Below is a small trained network, with its code and all its weights. Each question gives an input and a class and asks what happens when units are switched off, that is, made to give their printed mean instead of their output.

import numpy as np


def w(rows, s, z=0):
    codes = np.array(rows[::2]) - 128.0
    scale = np.full(codes.shape[1], s)
    scale[-1] = z or s
    return codes * scale


def norm(h):
    return h / np.sqrt((h * h).mean(-1, keepdims=True) + 1e-5)


def f(y):
    return np.maximum(y, 0)


def log_softmax(a):
    a = a - a.max(-1, keepdims=True)
    return a - np.log(np.exp(a).sum(-1, keepdims=True))


def net(x, mask):
    res = np.array(x, float).reshape(1, 7) / 4 @ E
    u = 0
    for l in range(2):
        y = f(norm(res) @ A[l][:, :-1].T + A[l][:, -1])
        res = res + np.where(mask[u : u + 10], y, B[l][:, -1]) @ B[l][:, :-1]
        u += 10
    return log_softmax(norm(res)[-1] @ U[:, :-1].T + U[:, -1])


A, B = {}, {}
E = w([
[55,200,92,199,121,108,99,157],'x0',
[195,110,115,85,99,186,108,3],'x1',
[105,206,190,78,86,212,92,198],'x2',
[112,102,132,206,111,162,167,109],'x3',
[182,179,121,163,132,156,110,190],'x4',
[121,143,142,101,66,99,115,160],'x5',
[157,193,73,116,87,156,222,117],'x6',
],0.0034)
A[0] = w([
[125,89,137,61,136,254,140,133,86],'0.n1',
[97,124,143,70,122,20,199,79,102],'0.n2',
[122,51,221,57,142,105,126,169,63],'0.n3',
[202,175,135,1,65,227,110,96,57],'0.n4',
[40,137,152,112,97,81,203,241,7],'0.n5',
[132,151,133,59,171,178,158,215,93],'0.n6',
[113,98,127,142,145,105,106,149,24],'0.n7',
[131,98,147,129,124,137,91,132,147],'0.n8',
[127,84,161,93,182,36,52,136,140],'0.n9',
[45,160,87,179,152,114,168,133,19],'0.n10',
],0.0061,0.0021)
B[0] = w([
[79,162,112,143,121,79,179,169,193],'0.n1',
[137,160,83,140,144,135,154,168,187],'0.n2',
[186,133,121,174,150,162,60,127,197],'0.n3',
[69,81,131,2,54,242,196,119,255],'0.n4',
[168,132,163,76,73,120,201,145,206],'0.n5',
[126,170,149,178,198,81,159,148,195],'0.n6',
[150,125,120,74,115,175,123,119,143],'0.n7',
[116,91,142,103,201,109,144,167,156],'0.n8',
[114,74,90,110,104,117,111,148,210],'0.n9',
[157,181,104,118,101,191,92,142,168],'0.n10',
],0.0068,0.0055)
A[1] = w([
[123,176,109,146,119,185,68,196,140],'1.n1',
[11,98,127,168,76,95,160,111,141],'1.n2',
[135,152,211,138,142,185,186,144,73],'1.n3',
[107,203,249,137,138,78,100,162,86],'1.n4',
[114,119,160,109,52,154,148,200,103],'1.n5',
[103,146,146,128,66,254,142,62,76],'1.n6',
[145,210,110,63,116,51,84,106,196],'1.n7',
[149,48,107,126,169,107,118,98,215],'1.n8',
[131,99,185,106,165,133,50,166,122],'1.n9',
[166,111,68,140,142,99,176,74,6],'1.n10',
],0.0071,0.002)
B[1] = w([
[122,151,104,157,212,93,105,37,195],'1.n1',
[103,150,145,136,200,185,174,135,161],'1.n2',
[146,170,99,110,75,125,118,126,203],'1.n3',
[168,176,50,120,55,120,254,114,174],'1.n4',
[150,105,143,74,148,198,160,81,253],'1.n5',
[64,111,199,81,238,178,91,141,254],'1.n6',
[156,149,7,174,79,123,129,229,166],'1.n7',
[101,159,159,122,87,99,140,124,191],'1.n8',
[121,109,194,164,116,148,140,170,181],'1.n9',
[152,116,127,88,72,90,133,65,167],'1.n10',
],0.0073,0.0058)
U = w([
[64,123,190,179,193,127,110,163,129],'0',
[151,193,70,228,185,118,37,107,87],'1',
[160,88,132,107,79,46,147,9,72],'2',
[115,190,150,116,155,157,41,103,2],'3',
[104,65,52,117,66,48,87,181,110],'4',
[212,228,92,131,66,131,200,167,180],'5',
[161,49,249,143,97,125,23,192,108],'6',
[118,119,156,20,146,242,158,100,185],'7',
],0.014,0.0058)

Each question gives the input, the list of numbers given to net, and the class t.
The units are the neurons (one row each of A and B). Each row of codes is followed by its name. A weight is (code - 128) times the scale printed after its matrix; where a second scale follows, it is the last column's (A, B and U).
mask holds one flag per neuron, layer by layer. A switched-off neuron (its flag False) gives its mean, the last column of its row in B, instead of its output. The means were averaged over made-up inputs and are rounded, as every weight is.
A unit's drop is (log p(t) with every unit on - log p(t) with that unit switched off) / (log p(t) with every unit on - log p(t) with every unit switched off).
most important unit: the unit with the biggest drop
k most important neurons: the k neurons with the biggest drops, biggest first
k most important neurons of layer l: the k neurons of layer l with the biggest drops, biggest first
drop when u is switched off: that unit's drop, to one decimal
input [4,1,-6,-5,0,-5,-6], class 4: most important unit	1.n6
input [0,-3,5,-8,0,7,3], class 5: 2 most important neurons	[0.n6; 1.n7]
input [-5,-2,-8,7,5,5,0], class 2: 2 most important neurons	[0.n4; 1.n10]
input [8,5,-5,0,-2,1,-6], class 4: 4 most important neurons of layer 1	[1.n6; 1.n5; 1.n1; 1.n8]
input [4,-3,-6,-2,-2,-2,0], class 1: 2 most important neurons	[0.n4; 0.n10]
input [3,2,-7,-4,6,-7,4], class 5: 2 most important neurons	[0.n4; 1.n6]
input [8,8,-8,6,4,4,5], class 2: 2 most important neurons	[0.n4; 1.n10]
input [-5,-7,3,-8,4,2,-4], class 5: 2 most important neurons	[1.n4; 0.n4]
input [-7,-3,1,0,-4,0,-1], class 6: 2 most important neurons	[0.n3; 0.n4]
input [-5,-7,6,-8,1,2,6], class 5: 2 most important neurons	[0.n6; 1.n6]
input [-6,0,1,8,2,-6,-2], class 5: 3 most important neurons	[0.n4; 1.n6; 0.n1]
input [-1,-5,-4,6,-1,-6,-4], class 0: 2 most important neurons of layer 1	[1.n5; 1.n2]
input [-8,6,-7,5,0,-6,6], class 2: 4 most important neurons	[1.n10; 0.n4; 1.n5; 0.n10]
input [-5,-6,8,2,5,5,-5], class 5: most important unit	1.n4
input [4,-3,-5,0,-2,-7,4], class 1: 3 most important neurons of layer 0	[0.n4; 0.n10; 0.n5]
input [1,-1,1,7,-6,-4,-8], class 6: 2 most important neurons of layer 0	[0.n4; 0.n1]
input [2,-1,-3,3,-6,-3,-6], class 0: 2 most important neurons of layer 1	[1.n2; 1.n5]
input [8,-4,-4,-4,-4,0,-4], class 4: 4 most important neurons of layer 0	[0.n4; 0.n9; 0.n5; 0.n3]
input [1,-7,2,-8,-3,8,-4], class 5: drop when 1.n4 is switched off	0.1
input [-1,0,-2,-6,1,-5,-7], class 6: drop when 0.n3 is switched off	0.0
